Below are the code and all the weights of a small trained network. Each question names an input and a class and asks about switching units off, where a switched-off unit gives its printed mean instead of its output.

import numpy as np


def w(rows, s, z=0):
    codes = np.array(rows[::2]) - 128.0
    scale = np.full(codes.shape[1], s)
    scale[-1] = z or s
    return codes * scale


def norm(h):
    return h / np.sqrt((h * h).mean(-1, keepdims=True) + 1e-5)


def f(y):
    return np.maximum(y, 0)


def log_softmax(a):
    a = a - a.max(-1, keepdims=True)
    return a - np.log(np.exp(a).sum(-1, keepdims=True))


def net(x, mask):
    res = np.array(x, float).reshape(1, 5) / 4 @ E
    u = 0
    for l in range(3):
        y = f(norm(res) @ A[l][:, :-1].T + A[l][:, -1])
        res = res + np.where(mask[u : u + 8], y, B[l][:, -1]) @ B[l][:, :-1]
        u += 8
    return log_softmax(norm(res)[-1] @ U[:, :-1].T + U[:, -1])


A, B = {}, {}
E = w([
[8,156,170,152,125,221,95,83],'x0',
[98,109,3,63,130,157,104,163],'x1',
[112,98,109,144,77,94,134,105],'x2',
[65,140,95,182,173,62,160,136],'x3',
[131,141,138,118,158,128,111,136],'x4',
],0.0061)
A[0] = w([
[4,97,60,69,130,203,72,119,4],'L0N1',
[197,118,25,106,122,86,100,247,108],'L0N2',
[68,222,87,175,165,76,209,172,174],'L0N3',
[18,147,130,237,153,203,97,101,149],'L0N4',
[252,137,135,153,111,43,133,192,199],'L0N5',
[106,94,204,141,52,253,53,103,119],'L0N6',
[50,170,192,137,117,146,85,72,109],'L0N7',
[52,135,88,157,158,117,101,171,162],'L0N8',
],0.0052,0.0026)
B[0] = w([
[224,14,93,171,228,154,110,156,205],'L0N1',
[89,220,126,122,58,116,141,146,232],'L0N2',
[89,129,121,229,120,64,188,128,221],'L0N3',
[162,175,137,129,95,142,151,50,254],'L0N4',
[106,53,145,118,174,161,95,43,248],'L0N5',
[132,123,152,188,104,97,123,236,228],'L0N6',
[92,118,111,74,24,68,253,108,212],'L0N7',
[172,137,173,111,108,101,154,128,193],'L0N8',
],0.0068,0.0055)
A[1] = w([
[103,67,192,229,81,170,156,174,117],'L1N1',
[28,154,126,97,92,82,77,143,77],'L1N2',
[173,38,185,193,107,4,116,119,114],'L1N3',
[146,42,3,199,156,147,109,51,157],'L1N4',
[162,118,32,61,40,178,68,230,251],'L1N5',
[123,146,54,159,125,27,165,220,27],'L1N6',
[245,81,144,89,100,183,41,106,201],'L1N7',
[69,140,244,138,147,166,78,88,116],'L1N8',
],0.0052,0.0016)
B[1] = w([
[152,137,72,50,194,115,70,162,228],'L1N1',
[215,114,88,141,103,146,94,139,145],'L1N2',
[108,155,88,105,171,231,127,141,255],'L1N3',
[158,168,198,173,165,107,73,147,217],'L1N4',
[114,181,165,68,142,130,139,2,235],'L1N5',
[156,161,182,79,152,161,149,228,194],'L1N6',
[44,79,116,113,74,208,138,135,225],'L1N7',
[113,61,75,77,96,68,158,160,175],'L1N8',
],0.0062,0.0053)
A[2] = w([
[155,169,61,117,58,92,143,245,62],'L2N1',
[146,59,84,224,240,135,149,109,4],'L2N2',
[169,1,210,121,42,104,124,104,95],'L2N3',
[156,148,141,211,171,102,174,100,105],'L2N4',
[118,126,157,83,182,150,146,123,200],'L2N5',
[153,3,111,121,125,234,78,153,62],'L2N6',
[122,24,95,129,188,142,172,116,212],'L2N7',
[104,112,189,96,20,192,96,178,75],'L2N8',
],0.0063,0.0025)
B[2] = w([
[141,139,221,89,100,96,181,204,184],'L2N1',
[168,238,14,103,211,57,27,137,216],'L2N2',
[139,143,138,82,159,164,113,233,208],'L2N3',
[121,100,102,114,134,145,72,38,228],'L2N4',
[95,106,86,153,1,126,107,130,213],'L2N5',
[75,5,217,170,73,119,146,124,253],'L2N6',
[164,118,138,243,192,161,63,160,225],'L2N7',
[192,214,52,157,244,36,138,139,238],'L2N8',
],0.0069,0.0049)
U = w([
[137,17,159,140,121,195,100,162,169],'0',
[146,185,149,102,118,97,208,223,193],'1',
[143,175,59,181,192,115,85,98,175],'2',
[97,132,149,168,95,113,247,44,7],'3',
[135,146,84,43,79,182,130,59,70],'4',
],0.013,0.0013)

Each question gives the input, the list of numbers given to net, and the class t.
The units are the neurons (one row each of A and B). Each row of codes is followed by its name. A weight is (code - 128) times the scale printed after its matrix; where a second scale follows, it is the last column's (A, B and U).
mask holds one flag per neuron, layer by layer. A switched-off neuron (its flag False) gives its mean, the last column of its row in B, instead of its output. The means were averaged over made-up inputs and are rounded, as every weight is.
A unit's drop is (log p(t) with every unit on - log p(t) with that unit switched off) / (log p(t) with every unit on - log p(t) with every unit switched off).
The circuit of an input: a set's keep is (log p(t) with only the set's units on - log p(t) with every unit switched off) / (log p(t) with every unit on - log p(t) with every unit switched off). Starting from the 12 units with the biggest drops (on a tie, the unit counted first), units are removed one at a time, each time the one whose removal leaves the highest keep (on an exact tie, the one counted first), for as long as the keep stays at least 0.8.
circuit, biggest first: the units of the circuit, biggest drop first
unit that matters most: the unit with the biggest drop
k most important neurons: the k neurons with the biggest drops, biggest first
top k neurons in layer l: the k neurons of layer l with the biggest drops, biggest first
drop when u is switched off: that unit's drop, to one decimal
input [8,3,7,-4,6], class 0: circuit, biggest first : [L0N1]
input [-6,3,3,-1,2], class 4: top 2 neurons in layer 0 : [L0N2 L0N5]
input [-2,1,2,7,0], class 1: 2 most important neurons : [L1N6 L0N1]
input [-8,5,6,-1,-5], class 4: 2 most important neurons : [L1N5 L0N2]
input [-5,6,0,0,0], class 4: circuit, biggest first : [L1N5 L2N8]
input [5,-2,0,0,-6], class 1: 2 most important neurons : [L0N6 L1N5]
input [7,-1,-5,-4,-1], class 1: 3 most important neurons : [L0N7 L0N5 L0N6]
input [-8,6,5,-5,0], class 4: circuit, biggest first : [L1N5 L0N2 L0N5]
input [-6,4,5,-2,-8], class 4: circuit, biggest first : [L1N5 L0N3]
input [-1,-8,6,-6,-3], class 0: 2 most important neurons : [L0N2 L2N6]
input [-6,3,8,0,4], class 4: top 3 neurons in layer 0 : [L0N2 L0N3 L0N5]
input [-8,7,-5,-1,0], class 4: 2 most important neurons : [L1N5 L0N5]
input [-6,-2,0,0,-8], class 0: 3 most important neurons : [L0N5 L0N3 L2N6]
input [-6,4,3,7,7], class 1: unit that matters most : L0N2
input [-2,7,4,1,6], class 1: 2 most important neurons : [L0N2 L1N6]
input [5,3,4,-4,4], class 0: 2 most important neurons : [L0N1 L2N6]
input [0,-5,6,3,6], class 2: top 2 neurons in layer 1 : [L1N5 L1N3]
input [-8,-6,5,2,6], class 2: 2 most important neurons : [L0N5 L2N2]
input [-3,2,2,-2,-5], class 4: 2 most important neurons : [L0N2 L1N5]
input [6,7,-8,-6,-6], class 0: unit that matters most : L0N1
input [2,-6,-5,4,6], class 3: drop when L0N1 is switched off : 0.3
input [3,5,0,-4,-6], class 0: drop when L2N6 is switched off : 0.1
input [-5,5,-4,-2,5], class 4: drop when L0N2 is switched off : 0.1
